Below is a small trained network, with its code and all its weights. Each question gives an input and a class and asks what happens when units are switched off, that is, made to give their printed mean instead of their output.

import numpy as np


def w(rows, s, z=0):
    codes = np.array(rows[::2]) - 128.0
    scale = np.full(codes.shape[1], s)
    scale[-1] = z or s
    return codes * scale


def norm(h):
    return h / np.sqrt((h * h).mean(-1, keepdims=True) + 1e-5)


def f(y):
    return y / 2 * (1 + np.tanh(0.7978845608 * (y + 0.044715 * y**3)))


def log_softmax(a):
    a = a - a.max(-1, keepdims=True)
    return a - np.log(np.exp(a).sum(-1, keepdims=True))


def net(x, mask):
    res = np.array(x, float).reshape(1, 8) / 4 @ E
    u = 0
    for l in range(3):
        y = f(norm(res) @ A[l][:, :-1].T + A[l][:, -1])
        res = res + np.where(mask[u : u + 4], y, B[l][:, -1]) @ B[l][:, :-1]
        u += 4
    return log_softmax(norm(res)[-1] @ U[:, :-1].T + U[:, -1])


A, B = {}, {}
E = w([
[127,128,129],'x0',
[128,131,130],'x1',
[165,2,79],'x2',
[127,128,125],'x3',
[125,129,129],'x4',
[129,128,131],'x5',
[180,117,231],'x6',
[207,220,66],'x7',
],0.008)
A[0] = w([
[178,178,160,2],'0.n1',
[113,118,226,41],'0.n2',
[8,152,123,33],'0.n3',
[124,145,204,178],'0.n4',
],0.015,0.0099)
B[0] = w([
[234,201,178,131],'0.n1',
[37,184,72,158],'0.n2',
[189,68,249,161],'0.n3',
[105,105,154,254],'0.n4',
],0.015,0.0054)
A[1] = w([
[14,234,112,102],'1.n1',
[42,1,121,113],'1.n2',
[208,187,243,85],'1.n3',
[34,140,40,2],'1.n4',
],0.0082,0.0079)
B[1] = w([
[138,246,88,207],'1.n1',
[61,138,126,251],'1.n2',
[208,190,141,219],'1.n3',
[230,76,217,110],'1.n4',
],0.011,0.0034)
A[2] = w([
[71,160,251,1],'2.n1',
[225,112,97,78],'2.n2',
[171,73,186,63],'2.n3',
[187,62,151,53],'2.n4',
],0.013,0.0066)
B[2] = w([
[163,99,240,253],'2.n1',
[206,29,229,214],'2.n2',
[85,47,160,176],'2.n3',
[42,172,253,152],'2.n4',
],0.012,0.0024)
U = w([
[152,46,215,247],'0',
[138,212,59,65],'1',
[49,188,209,37],'2',
[214,205,195,2],'3',
[37,4,40,12],'4',
[187,25,28,148],'5',
[44,26,138,119],'6',
],0.02,0.0065)

Each question gives the input, the list of numbers given to net, and the class t.
The units are the neurons (one row each of A and B). Each row of codes is followed by its name. A weight is (code - 128) times the scale printed after its matrix; where a second scale follows, it is the last column's (A, B and U).
mask holds one flag per neuron, layer by layer. A switched-off neuron (its flag False) gives its mean, the last column of its row in B, instead of its output. The means were averaged over made-up inputs and are rounded, as every weight is.
A unit's drop is (log p(t) with every unit on - log p(t) with that unit switched off) / (log p(t) with every unit on - log p(t) with every unit switched off).
The circuit of an input: a set's keep is (log p(t) with only the set's units on - log p(t) with every unit switched off) / (log p(t) with every unit on - log p(t) with every unit switched off). Starting from all 12 units, units are removed one at a time, each time the one whose removal leaves the highest keep (on an exact tie, the one counted first), for as long as the keep stays at least 0.8.
units of the circuit, in order: the units of the circuit, biggest drop first
top k neurons: the k neurons with the biggest drops, biggest first
top k neurons in layer l: the k neurons of layer l with the biggest drops, biggest first
drop of u: that unit's drop, to one decimal
input [1,-7,0,-2,-5,6,-8,-8], class 0: units of the circuit, in order => 0.n3
input [-5,4,4,6,2,7,8,-7], class 6: units of the circuit, in order => 0.n2; 0.n3; 1.n2
input [-8,2,-4,6,7,0,-1,7], class 1: units of the circuit, in order => 0.n3; 2.n1
input [-3,-7,-7,-4,3,6,-1,-1], class 0: top 3 neurons => 0.n3; 2.n1; 0.n4
input [-7,0,5,8,8,-4,0,-6], class 4: units of the circuit, in order => 0.n3; 2.n1
input [4,7,2,-5,-1,7,0,0], class 4: top 2 neurons => 1.n3; 0.n3
input [4,-6,2,-2,-1,-2,3,6], class 0: top 2 neurons => 2.n2; 1.n1
input [0,6,-3,8,6,1,6,-3], class 2: top 3 neurons => 0.n2; 0.n4; 1.n1
input [-6,-4,-6,7,1,4,8,-4], class 2: top 4 neurons => 0.n2; 1.n1; 0.n3; 0.n4
input [-6,4,4,5,2,-7,8,-7], class 6: top 2 neurons => 0.n2; 0.n3
input [-5,8,2,-7,6,-4,0,-8], class 4: top 2 neurons in layer 2 => 2.n4; 2.n2
input [0,6,0,-6,-8,7,-3,3], class 1: top 2 neurons => 0.n3; 1.n1
input [-8,-1,-4,3,-2,1,5,-8], class 2: top 2 neurons in layer 0 => 0.n2; 0.n3
input [-6,1,1,-5,7,8,-7,6], class 5: top 2 neurons => 1.n2; 0.n2
input [-2,5,-3,-1,0,2,0,8], class 1: units of the circuit, in order => 2.n1
input [-7,-8,-6,3,-3,-5,0,8], class 1: top 2 neurons => 0.n3; 2.n1
input [8,-7,5,-4,-2,0,-1,-7], class 4: top 2 neurons in layer 0 => 0.n3; 0.n4
input [0,-3,1,8,6,7,-5,8], class 5: top 2 neurons in layer 2 => 2.n4; 2.n2
input [-3,-4,2,5,8,-7,-3,1], class 5: top 3 neurons in layer 0 => 0.n4; 0.n3; 0.n2
input [2,-4,7,-4,-1,-5,-1,-7], class 4: top neuron => 0.n3
input [-6,-1,2,-4,-2,6,-4,8], class 5: top 2 neurons => 1.n2; 0.n2
input [-7,7,-3,8,-2,4,5,-4], class 2: top 3 neurons => 0.n2; 1.n1; 0.n4
input [-1,-2,5,-5,2,1,-1,-7], class 4: top 2 neurons => 0.n3; 2.n1
input [5,8,-2,-8,1,7,4,-6], class 2: top 2 neurons in layer 0 => 0.n2; 0.n3
input [7,1,3,-3,8,8,1,-2], class 6: drop of 2.n1 => -0.3
input [-2,0,-6,-6,5,-2,-3,-1], class 0: drop of 0.n3 => 1.4
